[[-367, 250, 325, -391, -392, 510],
 [-82, -316, -598, -96, 103, -437],
 [11, -341, -645, -3, 209, -518]] result: -367, -518

[[32, -22, -26, 2, 8, -21],
 [-23, -15, 0, -2, -2, 4]] result: 32, 4

[28, -30, -40, 5] result: 28, 5

[[83, 85, 64, 61, 36, 50],
 [78, 98, 29, 57, 29, 28],
 [80, 90, 22, 58, 39, 34]] result: 83, 34

[[-361, -246, -262, -549, -178, -471, -157],
 [-138, -346, 113, -216, -325, -365, 648],
 [-287, 65, -183, -424, -298, -481, -603]] result: -361, -603

[51, 14, 31, 6, 50, 4, 87] result: 51, 87

[118, 135, 50, 207, 59, 62] result: 118, 62

[[108, 179, 35, 62],
 [211, 156, 178, 121],
 [205, 146, 180, 136]] result: 108, 136

[[35, 40, 48, 42, 15, 41, 31],
 [71, 45, 28, 69, 90, 36, 50]] result: 35, 50

[8131, 7400, 2821, 6423] result: 8131, 6423
---
[[-4.92 -1.04 -0.61  2.45]
 [ 4.69  0.48  1.37 -6.13]
 [ 5.63  0.59  0.93 -0.40]] ans = -1.04

[[-1.37 -0.39  1.91 -0.92  2.18 -1.07  1.71]
 [-0.72  4.74  2.42  0.50  1.27  4.35  0.59]
 [ 2.56 -1.65  1.38  0.31 -0.14 -0.91 -0.21]] ans = 2.18

[[-2.21  5.99  0.90  2.48]
 [ 5.87  4.08 -3.63 -1.55]
 [ 2.40 -1.08 -3.18 -1.75]] ans = 5.99

[[ 4.50  5.34  5.43  5.52 -5.48 -5.68  5.57]
 [ 5.45  5.85  4.48 -5.92 -5.40  5.33  5.59]
 [ 5.32  5.33  5.75  5.54 -5.72 -5.65  5.47]] ans = -5.48

[[-5.83 -4.18 -2.28 -3.75 -2.33]
 [-5.88 -1.66  3.13  2.74  2.69]
 [ 1.11 -2.43 -3.57 -2.26 -1.77]] ans = -2.28

[[ 0.39 -1.94 -1.66  1.36 -0.02  2.07 -2.43]
 [-1.44  0.12 -1.92  2.11 -3.03 -1.85  0.98]
 [-0.74 -1.12  2.07  0.52 -1.05 -4.50 -3.74]] ans = -0.02

[[-1.00  2.98 -3.54  4.05 -4.82]
 [ 5.35  3.08 -2.22 -2.68 -0.97]
 [ 4.40 -1.67 -1.79 -0.54  1.95]] ans = -3.54

[[-0.36  5.09  2.53  1.50]
 [-0.49  4.25  1.95  1.90]
 [ 0.20 -1.23 -0.49 -0.77]] ans = 5.09
---
Input:
-11.941   -1.250   -2.818   -7.597
 -4.441    0.363  -15.734   14.446
 17.459   -6.277   15.258  -11.934
Output: 15.258

Input:
  0.4  -22.6   -9.2  -21.8   -8.1
 12.8   19.0   -9.8  -12.2   -9.3
  0.3   -0.5   -9.2   -8.0   -9.4
Output: -8.0

Input:
 1.2  -0.2  -1.7  -1.6
-0.6  -0.3  -1.9  -1.3
-1.2  -2.2  -1.3  -0.2
Output: -1.3

Input:
  1.8    9.4    5.4   11.5    3.1    3.3
 -4.7   15.9    1.8   -5.8  -10.0  -12.4
  5.4   -2.4   -4.8   -2.7   -4.0   -2.8
Output: -4.0

Input:
 0.600  -1.954   1.902   1.726  -1.530  -0.208
-0.494  -0.745  -0.502  -0.676  -0.613  -0.678
 0.588  -1.034  -0.157  -0.115  -1.028  -0.591
Output: -1.028

Input:
 1.63  -1.07   1.05   1.08   1.26
 0.36  -1.38  -1.37   1.11  -1.68
 0.91  -0.90  -1.15   1.68  -0.43
Output: 1.68
---
[[ 4.40 -0.32  4.33  5.80]
 [ 3.19 -0.57  5.45  5.59]
 [ 3.83 -0.44  4.93  5.72]]	3.19

[-3.05  4.87 -4.88  3.59 -5.39  3.01]	-5.39

[ 3.21 -0.05 -1.76  3.18  4.84  2.60 -1.16]	4.84

[[ 5.19 -0.79 -2.64  4.59  1.70]
 [-2.70  0.82 -1.49 -1.29  0.41]]	1.70

[[ 1.35 -5.44 -5.50 -3.17]
 [-0.15 -1.98 -2.21 -2.02]]	-0.15

[[ 0.73 -5.65  0.04  1.76  0.37]
 [-6.27 -4.05 -6.17  4.82 -5.47]]	0.37

[-2.36  1.57 -2.56 -4.72  1.45]	1.45
---
[[ 1.21  2.76 -4.36 -3.83 -1.63  1.40 -2.78]
 [ 1.49  5.31 -3.93 -4.47 -1.13  1.33 -2.64]] -> -4.47

[[ 5.34  2.41 -4.10  4.03  2.59]
 [ 5.53  4.84 -3.13  3.73 -2.39]] -> 4.84

[[-1.23  3.42  2.78 -3.97]
 [-2.13  4.01 -5.00  2.10]] -> -2.13

[ 0.43 -5.24  5.19 -1.70 -2.25  1.48 -4.55] -> -1.70

[[ 5.02 -0.39  2.02  2.35  0.52  5.69]
 [-2.88  6.07 -0.39 -3.32  2.55 -3.10]
 [-1.91  2.69  1.81  0.71  0.46  0.03]] -> 1.81

[[ 1.85 -0.04 -1.90 -0.52 -2.58  0.33 -1.95]
 [ 5.63 -1.03  1.09 -1.11 -0.17  0.98 -0.53]] -> -1.11
---
[[ 1.70 -2.79 -0.74  4.32 -5.04  0.89  5.19 -0.55  3.15 -2.72 -4.53 -2.19
   0.45 -1.34  0.56 -1.22]
 [-0.20 -0.85 -2.82  1.49 -3.57 -4.14 -1.38  1.26 -0.58  1.84 -0.51 -1.59
   2.45 -1.11 -1.32 -1.26]
 [-0.97 -2.00 -2.12  1.11 -3.23  0.57  5.48 -1.05  1.97 -1.05 -2.50 -1.08
   0.09 -1.35 -0.13 -2.03]
 [ 1.24 -5.00 -0.97 -0.12 -0.75  4.26  0.41 -2.70  0.41  0.18  3.68 -0.96
  -1.06 -0.22  1.39  1.68]
 [ 0.44  0.64 -0.91 -2.24 -0.45  0.40 -0.02  1.11  0.69  0.52  1.85 -1.64
  -0.43 -0.62 -1.14 -0.37]
 [-1.61  1.06 -1.11 -3.57  2.61 -0.01  0.10 -0.55 -1.74  1.99  2.16  2.33
  -0.65  0.08 -1.15 -0.57]
 [ 2.57  0.65 -0.33 -0.97 -0.57  2.90  0.74  2.69  4.48 -2.94  1.73  1.09
   3.46  2.44 -1.78  1.87]
 [-0.05 -1.51  0.37  3.80 -0.39  0.36 -1.00 -0.56  2.03 -1.49 -1.10  3.56
   3.88  2.78  0.59  1.39]
 [ 0.43  2.16  0.92 -1.77  0.49  1.16  1.29  0.37 -0.13 -1.19 -0.46  1.99
   0.27 -0.75  0.04 -0.42]] >> -0.42

[[-1.30  1.38 -0.45 -1.48  1.55 -0.64  1.87  2.17  1.70  2.23 -0.77  5.01
  -3.04  2.48]
 [ 0.96 -2.10 -3.14 -2.51 -0.41 -1.08  3.38 -1.83 -1.76  0.78 -0.30 -5.10
   0.73  0.51]
 [-1.30  1.38 -0.45 -1.48  1.75 -0.64  1.87  2.17  2.09  2.23 -0.77  5.01
  -3.04  2.48]
 [ 3.66  1.67  0.89  0.94 -1.00  2.19 -1.91  1.77  2.09 -1.52  0.48 -3.41
   1.07 -0.48]
 [-0.85  1.67  1.90  2.66 -0.02  1.10 -0.40 -3.03 -2.53 -1.81  1.90 -1.73
   0.38 -2.45]
 [ 0.96 -1.52 -2.47 -1.82 -0.41 -0.86  3.00 -2.23 -2.14  0.21  0.33 -5.10
   0.73 -0.15]
 [-4.46 -1.52 -1.46 -1.48  1.94 -1.95  2.62 -1.43 -2.14  1.65 -0.46  3.33
  -1.67  0.84]
 [-1.30  0.80 -0.45 -1.48  1.55 -0.86  1.49  2.17  1.70  2.23 -0.93  5.01
  -3.04  2.48]
 [ 1.41 -1.81 -3.14 -2.17 -0.41 -0.86  3.38 -2.23 -2.14  0.50  0.01 -5.10
   0.73  0.18]
 [-4.01 -0.94  1.90  2.32  0.57 -0.86 -2.29 -1.83 -1.76 -0.94  0.33  3.33
   0.73 -2.12]] >> -2.12

[[ 0.75  0.34  1.12 -0.26 -0.10  3.69  0.00 -0.53 -0.38 -0.13]
 [ 0.87 -0.40  3.02  1.03  2.59 -0.93 -2.25  3.87 -1.02  0.04]
 [-0.73 -0.74 -0.16  2.04  0.91 -3.31  3.63 -0.78 -0.29 -0.26]
 [-1.44  1.27 -4.18 -2.05 -1.76  1.51 -3.28 -1.95  2.35  1.56]
 [-1.25 -1.44 -1.46 -0.90 -0.23  0.34  1.82  1.16  0.52  0.60]
 [-1.70 -0.32 -1.19 -2.23 -3.28 -0.94 -0.17  0.93  0.10 -3.74]
 [ 2.26  0.10  4.89  2.80  1.19  1.65  2.27 -0.38  0.46 -2.45]
 [-0.01  0.69  2.78  2.94  2.85  0.98 -0.39 -3.92 -0.08 -1.50]] >> -1.50

[[ 0.21 -0.42 -1.98 -5.71  0.06 -0.78  1.90 -0.10  0.63 -1.33 -0.58]
 [ 1.14  0.18  0.84  0.36  0.06 -0.78  1.90  0.74  0.63 -1.33 -0.58]
 [ 1.14 -0.46  0.70  0.52  0.06 -0.78  1.90  3.37 -0.59 -1.33 -0.58]
 [ 1.14 -0.46  0.71  0.75  0.06 -0.78  1.59  3.37  0.63 -0.74 -0.58]
 [ 0.90 -0.46 -1.59 -1.89  0.06 -0.78  1.90  1.08  0.63 -0.06 -0.58]] >> -0.58

[[-0.21  0.52 -0.82 -3.77  1.21 -0.34]
 [-3.99  0.54  0.12  3.20  1.56 -0.34]
 [ 0.16  0.51 -0.85 -4.21  1.11 -0.34]
 [-0.01 -0.83  0.66  4.77 -1.12 -0.34]
 [ 1.04  0.02 -0.88 -3.64  0.58 -0.34]
 [-3.10  1.21  1.04  2.15  0.54 -0.34]
 [ 1.85  0.47 -0.40 -4.96  0.01 -0.34]
 [ 3.57 -1.39  0.46  1.95 -2.47 -0.34]
 [-1.96  0.89 -0.69 -2.67  1.87 -0.34]
 [-2.50 -0.56 -0.73  3.10  1.41 -0.34]] >> -0.34
